How the states are linked:
Kan: vo>Vel, ri>none, fu>none, lu>Gop, vi>none, si>Tuf, zo>none
Fis: vo>Kor, ri>Muf, fu>Nol, lu>Gez, vi>Meb, si>Lel, zo>Nus
Dos: vo>Nus, ri>Lam, fu>Vub, lu>Mon, vi>Lig, si>Sul, zo>Kor
Vel: vo>Kan, ri>Kab, fu>Tum, lu>Rar, vi>Nad, si>Ves, zo>Mem
Zot: vo>Nid, ri>Tov, fu>Meb, lu>Ras, vi>Nol, si>Moz, zo>Lol
Bof: vo>Lol, ri>Zer, fu>Lig, lu>Zaz, vi>Vub, si>Dil, zo>Nid
Tov: vo>none, ri>Zot, fu>none, lu>none, vi>Bis, si>none, zo>Sev
Pog: vo>Niv, ri>Toz, fu>Lel, lu>Mem, vi>Moz, si>Nol, zo>Rar
Luz: vo>Lig, ri>Tul, fu>Lol, lu>Rur, vi>Nus, si>Vik, zo>Meb
Ves: vo>Tuf, ri>Bul, fu>Gar, lu>Nuf, vi>Lut, si>Vel, zo>Duk
Rog: vo>none, ri>Zof, fu>none, lu>none, vi>Dat, si>Sev, zo>none
Zer: vo>Sev, ri>Bof, fu>none, lu>none, vi>Vos, si>none, zo>none
Dat: vo>Ber, ri>Rar, fu>Vak, lu>Kab, vi>Rog, si>Naf, zo>Toz
Gez: vo>none, ri>none, fu>Duk, lu>Fis, vi>none, si>none, zo>Gar
Rar: vo>Gop, ri>Dat, fu>Bak, lu>Vel, vi>Zof, si>Nuf, zo>Pog
Niv: vo>Pog, ri>none, fu>none, lu>none, vi>none, si>Fem, zo>Gop
Vak: vo>none, ri>Bak, fu>Dat, lu>none, vi>none, si>Bog, zo>none
Lol: vo>Bof, ri>Sev, fu>Luz, lu>Lut, vi>Nuf, si>Zof, zo>Zot
Ras: vo>none, ri>none, fu>none, lu>Zot, vi>Duk, si>none, zo>Lut
Ber: vo>Dat, ri>Gop, fu>none, lu>none, vi>none, si>Vos, zo>none
Bis: vo>Nup, ri>Nol, fu>Muf, lu>Tud, vi>Tov, si>Toz, zo>Naf
Vos: vo>Naf, ri>Vub, fu>Lam, lu>Lem, vi>Zer, si>Ber, zo>Nup
Nad: vo>none, ri>none, fu>none, lu>Zof, vi>Vel, si>Lut, zo>none
Duk: vo>Kip, ri>Tud, fu>Gez, lu>Nol, vi>Ras, si>Mem, zo>Ves
Gop: vo>Rar, ri>Ber, fu>Sul, lu>Kan, vi>Dil, si>Vub, zo>Niv
Gar: vo>Mon, ri>Sel, fu>Ves, lu>Nus, vi>Rur, si>Tum, zo>Gez
Mem: vo>none, ri>none, fu>none, lu>Pog, vi>none, si>Duk, zo>Vel
Vik: vo>none, ri>none, fu>Zof, lu>none, vi>Bak, si>Luz, zo>none
Zof: vo>Dil, ri>Rog, fu>Vik, lu>Nad, vi>Rar, si>Lol, zo>Moz
Lam: vo>Bog, ri>Dos, fu>Vos, lu>none, vi>none, si>none, zo>none
Lel: vo>none, ri>none, fu>Pog, lu>none, vi>none, si>Fis, zo>Bak
Nuf: vo>Vub, ri>Naf, fu>Nus, lu>Ves, vi>Lol, si>Rar, zo>Nol
Moz: vo>none, ri>none, fu>none, lu>none, vi>Pog, si>Zot, zo>Zof
Zaz: vo>Lut, ri>none, fu>none, lu>Bof, vi>Tuf, si>none, zo>none
Tul: vo>none, ri>Luz, fu>Sev, lu>none, vi>Bog, si>none, zo>none
Lig: vo>Luz, ri>none, fu>Bof, lu>none, vi>Dos, si>none, zo>none
Zar: vo>none, ri>Lut, fu>none, lu>Sev, vi>Bul, si>none, zo>none
Dil: vo>Zof, ri>none, fu>none, lu>none, vi>Gop, si>Bof, zo>none
Rur: vo>none, ri>none, fu>Lut, lu>Luz, vi>Gar, si>none, zo>none
Sev: vo>Zer, ri>Lol, fu>Tul, lu>Zar, vi>Naf, si>Rog, zo>Tov
Sul: vo>Bak, ri>none, fu>Gop, lu>none, vi>none, si>Dos, zo>none
Tum: vo>none, ri>none, fu>Vel, lu>Bak, vi>none, si>Gar, zo>none
Lem: vo>Bul, ri>Tuf, fu>none, lu>Vos, vi>none, si>none, zo>none
Bog: vo>Lam, ri>Nus, fu>Naf, lu>Sel, vi>Tul, si>Vak, zo>Muf
Nus: vo>Dos, ri>Bog, fu>Nuf, lu>Gar, vi>Luz, si>Bak, zo>Fis
Bul: vo>Lem, ri>Ves, fu>Sel, lu>Naf, vi>Zar, si>Kab, zo>Tud
Meb: vo>none, ri>none, fu>Zot, lu>none, vi>Fis, si>none, zo>Luz
Toz: vo>none, ri>Pog, fu>none, lu>none, vi>none, si>Bis, zo>Dat
Tud: vo>none, ri>Duk, fu>none, lu>Bis, vi>none, si>none, zo>Bul
Sel: vo>none, ri>Gar, fu>Bul, lu>Bog, vi>none, si>none, zo>none
Nid: vo>Zot, ri>none, fu>none, lu>none, vi>Fem, si>none, zo>Bof
Naf: vo>Vos, ri>Nuf, fu>Bog, lu>Bul, vi>Sev, si>Dat, zo>Bis
Muf: vo>none, ri>Fis, fu>Bis, lu>none, vi>none, si>none, zo>Bog
Mon: vo>Gar, ri>none, fu>Tuf, lu>Dos, vi>none, si>none, zo>none
Kab: vo>none, ri>Vel, fu>none, lu>Dat, vi>none, si>Bul, zo>none
Nol: vo>Fem, ri>Bis, fu>Fis, lu>Duk, vi>Zot, si>Pog, zo>Nuf
Tuf: vo>Ves, ri>Lem, fu>Mon, lu>Vub, vi>Zaz, si>Kan, zo>Kip
Fem: vo>Nol, ri>Nup, fu>Kor, lu>Kip, vi>Nid, si>Niv, zo>Vub
Lut: vo>Zaz, ri>Zar, fu>Rur, lu>Lol, vi>Ves, si>Nad, zo>Ras
Nup: vo>Bis, ri>Fem, fu>none, lu>none, vi>none, si>none, zo>Vos
Kor: vo>Fis, ri>none, fu>Fem, lu>none, vi>none, si>none, zo>Dos
Kip: vo>Duk, ri>none, fu>none, lu>Fem, vi>none, si>none, zo>Tuf
Vub: vo>Nuf, ri>Vos, fu>Dos, lu>Tuf, vi>Bof, si>Gop, zo>Fem
Bak: vo>Sul, ri>Vak, fu>Rar, lu>Tum, vi>Vik, si>Nus, zo>Lel

The rows follow the links: the fewer symbols apart two states are, the more alike their rows tend to be.

Each row is also shifted at random along 5 hidden directions that mean nothing.

Some states, each with a row of numbers:
Rog: 2 -80 36 -32 -33 -6 23 17 75 -5 -39 -47 32 54 -36 -37 -20 6 61 19 -14 -55 -64 -40 -22 -3 51 19 26 -11 24 1 20 54 33 -22 33 42 44 24 -47 44 10 29 58
Dos: 65 22 -44 53 -8 -50 9 -10 -73 -23 -69 20 5 -63 -2 -34 10 -35 -27 -11 13 -24 -32 -45 6 1 7 -8 13 13 -33 -7 76 -29 -36 18 24 -13 -22 69 8 -73 -61 -9 -58
Vik: -64 20 -13 22 28 -41 0 -3 47 22 -71 -18 28 -28 26 -1 -62 41 14 99 19 -61 -42 5 2 10 10 52 26 30 25 -29 23 31 -3 10 -4 7 17 32 20 -22 -7 5 -20
Duk: 28 19 25 -39 28 78 -12 -41 -84 2 39 45 -62 -28 2 39 5 28 9 12 -41 7 18 68 34 6 -7 -26 -11 -12 -27 40 -18 -59 -20 -57 0 60 12 -17 -12 4 4 2 44
Tuf: 80 20 -18 -6 11 38 9 -40 -43 28 56 15 -65 -43 -46 -42 71 -54 16 -49 -16 -23 12 -8 37 -12 -22 -8 -6 -1 -45 14 13 -66 -20 34 -57 -64 -72 -18 3 20 -45 -9 -20
Nup: 18 -7 -23 1 -24 -74 4 -9 12 -40 32 7 -15 61 -9 -10 1 -32 -33 -124 63 -2 -21 -2 24 -34 11 -16 9 20 9 53 -32 -45 -54 -4 38 -37 20 -33 2 3 -40 14 -8
Niv: -59 83 -1 -24 13 -56 -7 -10 44 -53 67 66 36 9 8 60 49 -41 -30 -43 8 -54 -62 -27 60 -75 0 -47 44 -49 49 24 13 -61 -4 -27 72 -9 19 29 69 -44 -5 88 0
Fis: -19 43 25 42 39 16 -23 76 23 -39 -4 -5 36 -8 87 88 -17 34 -96 42 17 126 33 47 -1 60 -49 -34 -78 -2 -18 -19 19 59 23 -13 3 36 29 -12 53 -29 93 -39 -29
Lut: -81 -23 -18 -25 29 36 25 -59 22 23 -12 -12 -42 -9 -14 -39 -20 11 57 34 -74 -5 30 54 26 -3 -30 8 7 16 61 20 -14 -2 8 18 -46 -39 -19 -47 -14 41 26 -12 28
Zer: 18 -84 6 25 -47 -14 28 -28 -13 -4 -60 -21 -3 21 -66 -80 6 -33 41 -49 28 -34 -42 -46 25 -6 58 32 25 42 -16 51 23 -32 -43 21 32 -28 -16 28 -13 23 -87 -6 -13
Nid: -119 8 6 34 -11 -7 34 -34 102 -19 -14 16 11 -8 28 1 -7 -38 -34 18 43 24 -55 14 59 52 -15 -44 -40 10 22 64 -18 -29 -18 -10 24 -36 -19 -27 40 18 -4 25 10
Meb: -69 25 16 14 17 27 2 52 29 -16 -40 43 66 7 20 28 -56 -8 -22 49 -14 45 -8 54 59 8 38 29 -22 0 20 48 25 48 10 1 34 25 33 -5 34 -3 79 3 -12
Lol: -79 -65 5 1 12 -6 79 -71 13 -41 -68 0 26 -6 -23 -49 -51 -4 84 59 -23 -48 -21 26 12 33 47 -1 35 18 63 1 71 -14 12 8 49 17 41 37 -1 -6 43 2 39
Zof: -96 -36 29 36 -1 2 39 31 98 28 13 -49 17 -24 -12 -31 -11 61 31 95 21 -18 -46 -18 -26 66 -8 -31 -78 42 16 -26 15 26 55 -7 -54 5 4 0 58 15 29 -17 29
Ves: 33 -25 -31 -24 33 93 13 -15 -62 40 47 -3 -74 -37 -11 -8 14 -5 12 12 -41 41 50 33 -24 14 -35 -15 -54 -14 -26 -38 -2 -18 15 3 -84 24 -40 -22 1 -13 34 -60 -3
Gop: 84 12 -7 6 -1 -59 43 -10 89 -23 61 -16 21 13 -32 3 87 -43 2 -24 7 -1 -37 -60 -1 -38 -47 -51 -16 10 65 -5 17 -57 2 9 13 -59 -64 5 95 -36 11 23 -15
Vos: 58 -37 -9 -8 -41 -72 5 0 15 -42 33 -23 23 44 -55 -14 68 -73 -13 -113 46 48 19 -76 -19 -66 30 -43 22 -16 17 6 18 -16 13 17 41 -40 -13 24 20 -11 -1 6 0
Naf: 91 -74 19 16 -15 -19 6 7 -6 -6 14 -88 -36 17 21 -41 -11 27 8 -59 52 39 32 -6 -101 23 -20 -11 -29 23 -17 -61 -5 -7 -2 7 23 35 12 16 0 36 -11 -53 36
Zaz: -110 -28 -26 -5 -7 45 43 -39 5 42 -35 15 21 -12 -18 36 44 -74 -9 18 -105 -7 -3 -5 69 15 -28 -38 32 -58 -35 47 0 19 22 34 7 -11 -47 -47 -41 11 -34 59 -16
Gez: 56 56 15 -19 30 72 -37 -16 -3 17 -5 27 3 -21 57 89 10 -4 -50 58 -60 70 49 72 19 4 -15 -22 -21 -59 -16 4 -20 48 46 -37 -3 28 8 -46 -6 20 57 10 38
Kor: 86 10 15 63 13 -43 2 8 70 6 -41 29 17 -12 56 60 50 -47 -85 -19 7 59 -27 20 43 63 -49 -86 -59 -4 -28 14 -13 25 9 7 20 -2 -10 -14 27 -5 1 18 -4
Lig: -41 4 -4 41 -16 -60 38 -36 37 10 -98 0 36 -44 20 -19 34 -46 -30 25 -2 -19 -36 -12 67 25 20 16 27 36 14 20 18 22 -1 56 29 -47 -25 16 9 -22 -44 -1 -59
Bof: 9 -44 21 38 -35 -17 60 -39 70 4 -49 -37 22 -15 -44 -55 45 -58 6 12 17 25 -29 -31 26 37 18 -49 -31 21 18 62 52 -14 9 48 -9 -36 -63 0 40 -13 -4 -6 -7
Sev: -65 -81 29 23 -55 -1 4 8 -23 3 -62 -50 27 42 -22 -43 -32 8 11 -6 4 23 19 -11 -32 39 46 20 17 25 -24 19 22 48 7 11 47 30 32 35 -60 47 -10 7 33
Sel: 68 -31 -7 -33 5 9 9 7 -41 77 -52 -34 -31 29 75 9 -26 15 1 -8 -38 -3 57 16 -9 1 -43 26 55 -15 -25 -46 -65 28 13 19 -7 31 33 12 -109 46 -18 9 14
Kab: 119 -52 -18 -26 15 39 -8 34 -2 33 69 -45 -20 39 -54 -8 -4 37 41 -20 -41 -21 23 -21 -44 -37 2 25 10 -11 -17 -8 -61 18 47 10 -58 10 1 -13 -40 52 3 -8 34
Mon: 26 42 -7 -3 16 -7 7 -50 28 43 -19 37 -7 -38 50 -6 40 -75 -22 -33 -64 -41 13 20 29 -38 -75 -41 61 -35 44 -33 -39 -17 7 70 -23 -56 -32 -38 -6 -15 -39 12 -27

Start, symbols taken left to right, then the state you end at.
Answers are names.
88 -40 -2 -43 -3 54 3 -16 -67 18 21 -32 -37 30 -22 -6 0 2 34 -29 -49 23 35 19 -41 -34 4 2 34 -36 -11 -19 -28 8 -3 7 -30 8 -6 -9 -76 26 8 -35 49
lu vi: Sev
35 -10 8 -37 5 -44 8 44 19 -54 42 -56 3 70 -23 -40 16 17 32 -32 24 -32 -1 -30 -85 -66 24 6 50 -17 46 -35 18 -2 25 -28 23 18 37 39 -17 3 30 5 37
lu lu lu ri: Vel
-55 59 -10 52 -4 -26 -13 -11 -2 -13 36 33 -15 -16 -2 14 16 -31 -62 -76 61 47 -12 8 12 19 -41 -46 -93 12 -16 23 -16 -61 -60 -3 16 -26 -64 0 84 -36 -15 -20 -38
lu zo: Tuf
166 -35 33 -24 -23 77 23 -1 19 6 33 -14 -8 49 9 50 -3 20 -9 -11 -37 55 25 16 -8 33 -11 -41 -5 -17 2 42 -48 15 13 -25 -7 57 7 -58 -59 88 32 36 80
lu fu zo: Bog
13 -82 -23 -17 -10 63 26 2 -26 54 7 -28 -24 35 -51 -37 -33 11 48 13 -36 30 45 15 -39 1 27 39 -1 17 -25 33 -33 19 17 16 -64 -17 -27 -34 -61 72 6 -30 24
vi zo ri: Duk
87 -35 -5 27 1 -41 -3 31 -19 -7 -62 -47 16 19 49 -38 -4 8 1 -22 52 18 53 -13 -71 -8 -2 18 40 -11 -12 -62 2 49 -4 -10 43 54 35 29 -63 -7 -2 -28 6
zo fu: Bis
-53 -28 44 -6 -26 -25 -29 19 -12 -42 19 -4 -19 54 44 1 -52 36 -20 -73 83 20 26 29 -36 7 0 -7 14 -7 8 -10 -58 -20 -28 -48 59 49 78 -19 -27 26 7 27 40
ri fu: Fis
-34 41 -30 -38 55 53 -8 3 -3 31 85 32 -22 5 -45 9 26 29 42 13 -68 -38 3 -10 -26 -55 -38 12 4 -36 18 -55 -13 -18 19 -10 -42 20 -5 11 -18 5 17 -2 15
zo si: Duk
7 -96 43 42 -12 0 2 1 43 34 -47 -45 -42 -2 32 -40 -96 60 0 5 38 7 -10 21 -11 93 10 14 -50 61 -51 42 -48 -7 -34 -13 9 24 33 -49 -18 87 -39 1 58
zo si si: Sev
-143 -3 -8 -9 11 51 5 45 94 74 16 -35 9 0 -8 22 17 32 5 89 -64 21 -8 30 -20 8 -48 2 -86 10 4 -2 -32 48 71 14 -82 -14 -44 -44 15 50 54 5 25
vi vi vi lu: Rar
-62 38 -11 14 -6 -36 7 2 -54 -19 3 24 20 -29 -13 -23 69 -69 -16 -50 29 15 -7 -58 2 -20 28 -43 6 0 -20 -12 72 -48 -10 31 28 -13 -57 26 25 -66 -26 -10 -47
zo vo zo: Nuf
11 -24 1 29 -1 -5 29 -1 19 19 -111 -33 64 -49 40 -6 -34 -5 27 84 -21 -3 -5 22 8 41 36 -4 26 10 31 -35 60 78 35 12 12 28 38 15 1 -26 52 9 -8
fu ri zo: Tov
-34 -2 17 23 35 -5 0 10 -50 -51 24 -38 -19 -43 -4 6 44 10 -23 0 17 84 42 -3 -69 50 -42 -58 -53 -7 -17 -69 84 15 32 -10 7 44 2 32 23 -76 38 -49 7
si vo: Gop
-16 35 -41 -34 51 20 -35 -30 -67 53 -17 25 -37 -58 35 9 -34 16 -1 32 -44 -8 45 68 -8 -23 -42 46 37 -32 32 -64 -43 -5 -1 40 -63 -12 -13 -21 -32 -11 25 -37 -9
zo zo: Gar
-40 -2 9 -20 15 53 6 -64 17 38 -13 4 -58 -51 40 -3 -40 35 36 41 -22 -25 10 68 38 43 -10 25 -28 29 29 64 -55 -39 -23 -19 -25 -26 -22 -93 19 62 15 -18 59
zo vo vi fu: Mon
-27 45 -7 31 0 19 -31 -11 -29 -72 61 45 -31 -17 16 40 -24 33 -48 -9 26 47 4 43 14 44 12 -52 -57 7 -12 -13 11 -30 -37 -84 20 37 31 17 57 -53 71 -24 2
ri ri vo: Fem
-6 -15 19 37 -2 -43 35 -46 56 36 7 -20 -33 -59 -34 -52 12 0 33 36 53 -83 -87 -33 15 34 4 25 -36 62 13 34 -17 -71 -18 41 -26 -89 -49 -10 71 -4 -77 -10 -57
vi ri: Ber
